Below is a small trained network, with its code and all its weights. Each question gives an input and a class and asks what happens when units are switched off, that is, made to give their printed mean instead of their output.

import numpy as np


def w(rows, s, z=0):
    codes = np.array(rows[::2]) - 128.0
    scale = np.full(codes.shape[1], s)
    scale[-1] = z or s
    return codes * scale


def norm(h):
    return h / np.sqrt((h * h).mean(-1, keepdims=True) + 1e-5)


def f(y):
    return np.maximum(y, 0)


def log_softmax(a):
    a = a - a.max(-1, keepdims=True)
    return a - np.log(np.exp(a).sum(-1, keepdims=True))


def net(x, mask):
    res = np.array(x, float).reshape(1, 7) / 4 @ E
    u = 0
    for l in range(3):
        y = f(norm(res) @ A[l][:, :-1].T + A[l][:, -1])
        res = res + np.where(mask[u : u + 4], y, B[l][:, -1]) @ B[l][:, :-1]
        u += 4
    return log_softmax(norm(res)[-1] @ U[:, :-1].T + U[:, -1])


A, B = {}, {}
E = w([
[131,131,125,136,130,126,125],'x0',
[202,81,133,126,20,176,199],'x1',
[143,237,206,115,118,51,255],'x2',
[133,130,125,133,129,126,127],'x3',
[124,126,131,132,127,130,129],'x4',
[130,124,129,130,129,120,131],'x5',
[56,127,98,124,10,16,97],'x6',
],0.0097)
A[0] = w([
[99,56,93,129,44,156,51,138],'L0N1',
[243,39,133,135,23,183,102,1],'L0N2',
[176,2,96,134,200,208,78,156],'L0N3',
[163,103,70,152,94,112,38,97],'L0N4',
],0.0081,0.0045)
B[0] = w([
[106,83,101,11,155,82,162,211],'L0N1',
[119,54,91,134,84,137,196,191],'L0N2',
[168,201,207,112,56,95,73,253],'L0N3',
[90,96,103,160,169,113,143,181],'L0N4',
],0.012,0.0079)
A[1] = w([
[162,167,162,150,197,160,154,3],'L1N1',
[62,170,143,154,1,87,169,217],'L1N2',
[236,96,148,87,41,172,249,88],'L1N3',
[87,112,99,73,98,101,84,126],'L1N4',
],0.0092,0.0029)
B[1] = w([
[40,62,167,144,140,124,134,167],'L1N1',
[218,106,118,73,157,220,66,231],'L1N2',
[71,200,111,248,138,142,209,255],'L1N3',
[84,166,150,176,76,131,173,191],'L1N4',
],0.011,0.0095)
A[2] = w([
[213,188,144,51,124,95,11,120],'L2N1',
[134,144,209,106,253,137,179,172],'L2N2',
[215,153,165,162,19,220,156,2],'L2N3',
[85,168,111,98,117,104,88,154],'L2N4',
],0.012,0.0037)
B[2] = w([
[183,185,145,221,152,173,204,255],'L2N1',
[197,78,43,116,84,216,128,243],'L2N2',
[60,133,180,88,180,10,9,246],'L2N3',
[110,168,148,166,152,82,114,196],'L2N4',
],0.014,0.0096)
U = w([
[174,195,151,203,160,163,164,82],'0',
[76,139,183,99,154,13,79,66],'1',
[170,8,63,57,90,168,164,253],'2',
],0.017,0.0044)

Each question gives the input, the list of numbers given to net, and the class t.
The units are the neurons (one row each of A and B). Each row of codes is followed by its name. A weight is (code - 128) times the scale printed after its matrix; where a second scale follows, it is the last column's (A, B and U).
mask holds one flag per neuron, layer by layer. A switched-off neuron (its flag False) gives its mean, the last column of its row in B, instead of its output. The means were averaged over made-up inputs and are rounded, as every weight is.
A unit's drop is (log p(t) with every unit on - log p(t) with that unit switched off) / (log p(t) with every unit on - log p(t) with every unit switched off).
The circuit of an input: a set's keep is (log p(t) with only the set's units on - log p(t) with every unit switched off) / (log p(t) with every unit on - log p(t) with every unit switched off). Starting from all 12 units, units are removed one at a time, each time the one whose removal leaves the highest keep (on an exact tie, the one counted first), for as long as the keep stays at least 0.8.
circuit, biggest first: the units of the circuit, biggest drop first
unit that matters most: the unit with the biggest drop
top k neurons: the k neurons with the biggest drops, biggest first
k most important neurons of layer l: the k neurons of layer l with the biggest drops, biggest first
drop when u is switched off: that unit's drop, to one decimal
input [-5,0,4,-3,8,0,-6], class 2: circuit, biggest first : [L2N2]
input [6,-5,1,0,-1,-4,8], class 0: top 4 neurons : [L1N2, L1N3, L2N3, L2N1]
input [7,6,-4,3,2,6,0], class 1: top 3 neurons : [L0N3, L2N3, L2N2]
input [-4,6,0,-4,-8,-1,-6], class 1: 2 most important neurons of layer 2 : [L2N3, L2N1]
input [-1,-4,1,-8,-4,5,4], class 0: 2 most important neurons of layer 1 : [L1N2, L1N3]
input [0,-3,4,-5,-5,6,7], class 0: circuit, biggest first : [L2N1, L1N2]
input [-5,-1,1,8,5,-6,-4], class 2: 2 most important neurons of layer 2 : [L2N2, L2N1]
input [4,-6,8,0,-6,-3,-2], class 2: circuit, biggest first : [L2N2, L1N3]
input [0,0,5,-6,5,-1,7], class 0: top 4 neurons : [L2N1, L1N2, L1N3, L0N2]
input [-7,4,-6,-1,-6,-3,-7], class 1: circuit, biggest first : [L2N3, L0N3]
input [-2,0,1,-7,2,4,-1], class 2: top 2 neurons : [L0N3, L0N2]
input [6,1,-7,7,-3,8,-2], class 1: top 3 neurons : [L0N3, L0N2, L1N4]
input [-3,2,-3,7,1,-1,3], class 2: top 2 neurons : [L0N1, L2N3]
input [6,4,-2,-8,-7,-5,2], class 2: circuit, biggest first : [L0N1]
input [-6,0,2,-2,8,-6,-8], class 2: top 2 neurons : [L2N2, L2N1]
input [-8,0,-5,-8,7,7,1], class 1: top 2 neurons : [L2N2, L0N4]
input [-3,4,-7,0,5,6,0], class 1: top 2 neurons : [L0N3, L2N2]
input [8,5,0,6,-5,8,-6], class 1: top 3 neurons : [L2N3, L0N3, L2N1]
input [-7,-7,2,5,-8,-4,4], class 0: drop when L2N3 is switched off : 0.1
input [3,-3,1,-2,-8,-4,-2], class 2: unit that matters most : L0N3
